Below is a small trained network, with its code and all its weights. Each question gives an input and a class and asks what happens when units are switched off, that is, made to give their printed mean instead of their output.

import numpy as np


def w(rows, s, z=0):
    codes = np.array(rows[::2]) - 128.0
    scale = np.full(codes.shape[1], s)
    scale[-1] = z or s
    return codes * scale


def f(y):
    return y / 2 * (1 + np.tanh(0.7978845608 * (y + 0.044715 * y**3)))


def log_softmax(a):
    a = a - a.max(-1, keepdims=True)
    return a - np.log(np.exp(a).sum(-1, keepdims=True))


def net(x, mask):
    res = np.array(x, float).reshape(1, 6) / 4 @ E
    y = f(res @ A[0][:, :-1].T + A[0][:, -1])
    res = res + np.where(mask, y, B[0][:, -1]) @ B[0][:, :-1]
    return log_softmax(res[-1] @ U[:, :-1].T + U[:, -1])


A, B = {}, {}
E = w([
[91,125,157,137,103,142,157,159,140,128,95],'x0',
[104,136,116,120,132,106,127,117,137,130,93],'x1',
[165,24,67,93,80,100,148,133,7,120,98],'x2',
[75,151,107,84,87,130,210,72,142,103,225],'x3',
[111,203,44,149,60,216,109,139,131,235,126],'x4',
[126,128,123,138,131,118,144,132,140,140,118],'x5',
],0.014)
A[0] = w([
[55,117,93,114,123,135,226,65,88,52,198,147],'n1',
[83,139,103,103,181,77,132,157,134,157,89,150],'n2',
[149,86,31,113,65,151,120,165,64,125,90,113],'n3',
[80,126,229,105,237,83,112,130,208,54,160,209],'n4',
[112,219,90,70,98,180,173,104,146,131,120,110],'n5',
[126,113,81,69,82,103,229,133,112,67,156,107],'n6',
[175,86,148,226,172,169,40,146,128,138,42,255],'n7',
[166,46,140,75,154,123,176,131,62,74,60,141],'n8',
[139,128,225,150,200,90,106,131,146,67,126,178],'n9',
[122,99,2,100,27,202,145,121,32,215,84,37],'n10',
[121,249,89,180,115,228,33,159,160,149,100,149],'n11',
[149,43,161,58,118,98,207,47,65,105,115,111],'n12',
[65,130,123,79,104,182,172,36,169,184,204,132],'n13',
],0.0089,0.0077)
B[0] = w([
[134,124,74,99,61,129,185,57,183,157,179,240],'n1',
[135,117,144,102,146,154,147,110,116,113,131,145],'n2',
[145,105,190,152,161,81,194,75,99,67,163,204],'n3',
[103,159,198,131,151,100,171,48,145,164,184,254],'n4',
[82,124,76,159,146,151,115,172,140,148,167,197],'n5',
[154,139,85,101,63,176,166,79,162,157,74,205],'n6',
[163,65,166,115,152,159,50,73,54,177,15,236],'n7',
[111,62,57,135,138,100,44,164,81,132,57,216],'n8',
[121,104,160,165,152,133,142,97,70,148,125,212],'n9',
[93,186,251,150,130,142,139,38,105,125,173,238],'n10',
[184,145,103,89,69,193,77,103,183,150,46,251],'n11',
[142,55,71,139,76,121,139,115,194,169,117,221],'n12',
[79,185,60,214,138,122,108,213,130,58,190,227],'n13',
],0.011,0.018)
U = w([
[171,119,254,125,200,147,112,80,59,154,124,233],'0',
[225,108,53,59,41,210,109,92,178,199,73,153],'1',
[87,161,164,136,119,102,218,89,120,126,234,236],'2',
[106,211,48,155,125,169,85,248,154,119,172,6],'3',
[162,3,88,124,170,68,110,177,25,107,93,14],'4',
],0.009,0.0016)

Each question gives the input, the list of numbers given to net, and the class t.
The units are the neurons (one row each of A and B). Each row of codes is followed by its name. A weight is (code - 128) times the scale printed after its matrix; where a second scale follows, it is the last column's (A, B and U).
mask holds one flag per neuron, in row order. A switched-off neuron (its flag False) gives its mean, the last column of its row in B, instead of its output. The means were averaged over made-up inputs and are rounded, as every weight is.
A unit's drop is (log p(t) with every unit on - log p(t) with that unit switched off) / (log p(t) with every unit on - log p(t) with every unit switched off).
The circuit of an input: a set's keep is (log p(t) with only the set's units on - log p(t) with every unit switched off) / (log p(t) with every unit on - log p(t) with every unit switched off). Starting from the 12 units with the biggest drops (on a tie, the unit counted first), units are removed one at a time, each time the one whose removal leaves the highest keep (on an exact tie, the one counted first), for as long as the keep stays at least 0.8.
circuit, biggest first: the units of the circuit, biggest drop first
most important unit: the unit with the biggest drop
top k neurons: the k neurons with the biggest drops, biggest first
drop of u: that unit's drop, to one decimal
input [3,-3,3,-4,6,-3], class 0: most important unit	n10
input [2,-1,1,-1,-6,-1], class 4: top 2 neurons	[n8, n10]
input [-1,5,-3,-5,0,-6], class 0: top 2 neurons	[n1, n12]
input [4,-4,1,6,-3,7], class 1: top 4 neurons	[n6, n10, n3, n12]
input [6,1,7,0,-3,3], class 4: top 2 neurons	[n8, n11]
input [-3,-8,8,0,-4,-8], class 4: top 2 neurons	[n8, n11]
input [-4,8,1,-8,0,-5], class 4: top 2 neurons	[n10, n4]
input [2,-8,7,2,-6,6], class 1: top 3 neurons	[n6, n12, n1]
input [3,1,0,2,-1,-6], class 2: top 2 neurons	[n11, n7]
input [-5,-5,-2,6,1,0], class 3: top 2 neurons	[n13, n10]
input [-4,-5,4,-2,0,-4], class 4: top 2 neurons	[n4, n8]
input [2,-3,3,0,1,-5], class 0: top 3 neurons	[n11, n13, n1]
input [1,-8,0,5,4,-2], class 3: drop of n2	0.0
input [8,8,5,0,-3,3], class 4: circuit, biggest first	[n8]
input [6,-5,-1,5,4,4], class 3: drop of n13	0.1
input [1,-4,-6,7,8,0], class 3: drop of n13	0.5
